Below are the code and all the weights of a small trained network. Each question names an input and a class and asks about switching units off, where a switched-off unit gives its printed mean instead of its output.

import numpy as np


def w(rows, s, z=0):
    codes = np.array(rows[::2]) - 128.0
    scale = np.full(codes.shape[1], s)
    scale[-1] = z or s
    return codes * scale


def norm(h):
    return h / np.sqrt((h * h).mean(-1, keepdims=True) + 1e-5)


def f(y):
    return np.maximum(y, 0)


def log_softmax(a):
    a = a - a.max(-1, keepdims=True)
    return a - np.log(np.exp(a).sum(-1, keepdims=True))


def net(x, mask):
    res = np.array(x, float).reshape(1, 8) / 4 @ E
    u = 0
    for l in range(3):
        y = f(norm(res) @ A[l][:, :-1].T + A[l][:, -1])
        res = res + np.where(mask[u : u + 4], y, B[l][:, -1]) @ B[l][:, :-1]
        u += 4
    return log_softmax(norm(res)[-1] @ U[:, :-1].T + U[:, -1])


A, B = {}, {}
E = w([
[113,174,178,114,92,84,200],'x0',
[134,173,115,129,127,206,98],'x1',
[144,91,155,132,54,160,92],'x2',
[64,149,137,106,159,147,64],'x3',
[149,140,69,105,101,123,135],'x4',
[56,109,141,124,164,139,138],'x5',
[122,162,79,120,130,118,157],'x6',
[176,85,103,172,201,176,253],'x7',
],0.0055)
A[0] = w([
[69,26,157,29,91,149,115,5],'0.n0',
[167,163,173,203,199,227,104,107],'0.n1',
[187,96,180,106,104,222,105,80],'0.n2',
[212,127,133,139,12,2,49,10],'0.n3',
],0.0046,0.0023)
B[0] = w([
[86,85,127,102,65,119,119,174],'0.n0',
[152,141,140,208,176,178,121,221],'0.n1',
[138,188,153,220,37,182,155,188],'0.n2',
[140,83,42,72,254,121,89,253],'0.n3',
],0.0064,0.0028)
A[1] = w([
[108,218,102,153,170,151,83,94],'1.n0',
[34,255,125,86,112,64,93,56],'1.n1',
[194,122,80,168,136,41,67,4],'1.n2',
[114,111,103,119,199,167,209,137],'1.n3',
],0.0045,0.0028)
B[1] = w([
[63,121,137,79,160,120,206,203],'1.n0',
[138,254,194,109,158,165,125,243],'1.n1',
[199,155,101,115,160,82,64,171],'1.n2',
[117,75,67,87,137,122,142,253],'1.n3',
],0.0082,0.0025)
A[2] = w([
[123,90,142,78,64,182,50,3],'2.n0',
[101,55,230,107,142,48,165,11],'2.n1',
[224,132,102,134,51,49,254,7],'2.n2',
[149,118,157,96,135,109,119,194],'2.n3',
],0.006,0.0021)
B[2] = w([
[72,111,79,123,62,171,106,205],'2.n0',
[165,67,255,209,82,125,106,190],'2.n1',
[184,116,121,59,32,70,208,252],'2.n2',
[121,154,120,211,149,49,103,198],'2.n3',
],0.0083,0.0027)
U = w([
[187,95,105,102,72,76,226,253],'0',
[59,112,102,115,46,165,32,51],'1',
[147,142,155,227,107,235,133,52],'2',
[184,125,73,98,154,50,57,105],'3',
[91,70,249,195,105,69,130,58],'4',
[94,74,75,141,236,180,171,145],'5',
[49,251,186,88,156,104,117,179],'6',
],0.013,0.0016)

Each question gives the input, the list of numbers given to net, and the class t.
The units are the neurons (one row each of A and B). Each row of codes is followed by its name. A weight is (code - 128) times the scale printed after its matrix; where a second scale follows, it is the last column's (A, B and U).
mask holds one flag per neuron, layer by layer. A switched-off neuron (its flag False) gives its mean, the last column of its row in B, instead of its output. The means were averaged over made-up inputs and are rounded, as every weight is.
A unit's drop is (log p(t) with every unit on - log p(t) with that unit switched off) / (log p(t) with every unit on - log p(t) with every unit switched off).
top k neurons: the k neurons with the biggest drops, biggest first
k most important neurons of layer l: the k neurons of layer l with the biggest drops, biggest first
drop of u: that unit's drop, to one decimal
input [5,-1,-2,-1,0,-5,-5,-7], class 3: top 3 neurons	0.n3, 1.n2, 0.n2
input [5,7,5,8,6,-2,-1,-3], class 6: top neuron	1.n1
input [-5,-2,4,6,-1,-2,-7,2], class 2: top 2 neurons	0.n2, 0.n1
input [-8,-1,0,7,5,3,8,-8], class 6: 2 most important neurons of layer 1	1.n1, 1.n0
input [-5,0,-3,-2,-1,-1,-7,2], class 2: top 2 neurons	0.n3, 0.n2
input [-4,1,7,6,8,1,-4,7], class 2: top 2 neurons	0.n2, 0.n3
input [-3,-4,-6,-6,0,8,3,-4], class 4: 2 most important neurons of layer 2	2.n1, 2.n0
input [-4,6,-3,8,8,-8,2,-2], class 6: 3 most important neurons of layer 1	1.n0, 1.n1, 1.n3
input [5,-6,-7,8,-5,-8,-8,8], class 4: drop of 0.n3	0.3
input [-3,5,-5,-8,-1,3,-8,0], class 2: drop of 0.n3	0.4
input [-3,-7,-4,-8,4,7,-8,0], class 4: drop of 1.n1	-0.1
input [-6,1,3,-3,0,2,2,2], class 2: drop of 2.n1	-0.1
